Below are the code and all the weights of a small trained network. Each question names an input and a target symbol and asks about switching units off, where a switched-off unit gives its printed mean instead of its output.

import numpy as np


def w(rows, s, z=0):
    codes = np.array(rows[::2]) - 128.0
    scale = np.full(codes.shape[1], s)
    scale[-1] = z or s
    return codes * scale


def f(y):
    return np.maximum(y, 0)


def softmax(a):
    e = np.exp(a - a.max(-1, keepdims=True))
    return e / e.sum(-1, keepdims=True)


def log_softmax(a):
    a = a - a.max(-1, keepdims=True)
    return a - np.log(np.exp(a).sum(-1, keepdims=True))


def net(x, mask):
    ids = ['ΔΘΠΣΨβγεζξω'.index(c) for c in x.split()]
    T = len(ids)
    res = E[ids] + P[:T]
    q, k, v = (res @ M[0].T for M in (Q, K, V))
    z = softmax(np.where(np.tri(T) > 0, q @ k.T / 2**0.5, -1e9)) @ v
    res = res + np.where(mask[0], z, O[0][:, -1]) @ O[0][:, :-1]
    y = f(res @ A[0][:, :-1].T + A[0][:, -1])
    res = res + np.where(mask[1:9], y, B[0][:, -1]) @ B[0][:, :-1]
    return log_softmax(res[-1] @ U[:, :-1].T + U[:, -1])


Q, K, V, O, A, B = {}, {}, {}, {}, {}, {}
E = w([
[55,223,221],'Δ',
[59,206,203],'Θ',
[71,155,150],'Π',
[80,112,110],'Σ',
[61,204,180],'Ψ',
[41,156,152],'β',
[85,138,129],'γ',
[113,24,58],'ε',
[95,172,189],'ζ',
[75,10,4],'ξ',
[39,158,135],'ω',
],0.012)
P = w([
[149,249,93],'0',
[157,78,131],'1',
[65,92,199],'2',
[92,233,67],'3',
[166,103,90],'4',
[89,106,218],'5',
[93,234,65],'6',
[167,110,88],'7',
[88,103,226],'8',
[88,235,61],'9',
],0.014)
Q[0] = w([
[228,2,194],'H1',
[152,121,200],'H1',
],0.011)
K[0] = w([
[2,48,169],'H1',
[93,120,193],'H1',
],0.016)
V[0] = w([
[61,137,109],'H1',
[153,158,253],'H1',
],0.019)
O[0] = w([
[2,8,231,254],'H1',
[236,157,215,232],'H1',
],0.0085,0.0067)
A[0] = w([
[126,119,212,199],'N1',
[94,187,158,104],'N2',
[72,197,88,47],'N3',
[134,87,94,254],'N4',
[246,223,153,96],'N5',
[130,245,57,138],'N6',
[100,182,151,116],'N7',
[82,119,124,88],'N8',
],0.014,0.0094)
B[0] = w([
[78,132,94,251],'N1',
[192,77,96,177],'N2',
[40,121,160,152],'N3',
[210,175,113,164],'N4',
[150,128,171,179],'N5',
[145,250,92,148],'N6',
[189,60,90,171],'N7',
[118,121,167,159],'N8',
],0.015,0.022)
U = w([
[105,27,136,152],'Δ',
[105,26,202,29],'Θ',
[129,190,94,176],'Π',
[196,100,78,121],'Σ',
[208,71,120,123],'Ψ',
[66,183,166,108],'β',
[200,228,87,168],'γ',
[206,86,22,63],'ε',
[108,226,194,254],'ζ',
[135,129,5,83],'ξ',
[97,253,140,25],'ω',
],0.011,0.0058)

Each question gives the input, a string of symbols that net reads in full, and the target symbol t.
The units are the heads (2 rows each of Q, K, V and O) and the neurons (one row each of A and B). Each row of codes is followed by its name. A weight is (code - 128) times the scale printed after its matrix; where a second scale follows, it is the last column's (O, A, B and U).
mask holds one flag per unit, heads first, then neurons. A switched-off unit (its flag False) gives its mean, the last column of its rows in O or B, instead of its output. The means were averaged over made-up inputs and are rounded, as every weight is.
A unit's drop is (log p(t) with every unit on - log p(t) with that unit switched off) / (log p(t) with every unit on - log p(t) with every unit switched off).
The circuit of an input: a set's keep is (log p(t) with only the set's units on - log p(t) with every unit switched off) / (log p(t) with every unit on - log p(t) with every unit switched off). Starting from all 9 units, units are removed one at a time, each time the one whose removal leaves the highest keep (on an exact tie, the one counted first), for as long as the keep stays at least 0.8.
units of the circuit, in order: the units of the circuit, biggest drop first
most important unit: the unit with the biggest drop
k most important neurons: the k neurons with the biggest drops, biggest first
drop of u: that unit's drop, to one decimal
input Π ζ ζ Π ζ Θ Ψ, target ξ: most important unit	N7
input ε Θ Δ Ψ, target ω: units of the circuit, in order	[N6; H1]
input ξ Π ζ γ β γ Θ ζ Σ ζ, target β: units of the circuit, in order	[H1; N3]
input ξ Δ Π Θ ω ζ ζ ω ε β, target β: units of the circuit, in order	[N3; H1]
input ε β ε Σ, target ω: units of the circuit, in order	[H1; N6; N3]
input β ζ ζ Θ Π ζ γ, target Δ: units of the circuit, in order	[H1; N6]
input ε ε γ Π Σ ζ Θ ε Ψ ξ, target ω: 3 most important neurons	[N3; N6; N4]
input ξ β ζ ζ ζ ζ γ, target β: units of the circuit, in order	[H1; N3]
input ξ ξ Σ ζ ζ β ξ, target β: 2 most important neurons	[N3; N8]
input ζ Σ Σ ζ γ Ψ, target Δ: 3 most important neurons	[N4; N1; N6]
input ζ Π ζ Δ β Ψ Σ, target γ: units of the circuit, in order	[H1; N6]
input β Π ε ζ, target Δ: 2 most important neurons	[N4; N6]
input ε ζ ξ ε β ζ Π Ψ ζ γ, target ω: units of the circuit, in order	[N6; H1; N3]
input γ ζ γ ζ ζ ζ ζ ζ, target ζ: units of the circuit, in order	[N7]
input Π ζ Δ, target Δ: 2 most important neurons	[N1; N4]
input Ψ ζ ξ γ ε Θ, target Δ: 2 most important neurons	[N1; N4]
input ε Δ ζ ζ ζ ε β Ψ ζ Θ, target ω: 2 most important neurons	[N6; N3]
input ζ ζ Π ζ ξ ζ ξ, target γ: drop of N2	0.0
input γ ζ ζ ζ ζ ζ ζ ζ, target ζ: drop of N2	0.6
input Δ Ψ ξ ζ Θ β ω, target Ψ: drop of N5	0.1
input β ξ Δ, target Δ: most important unit	N1
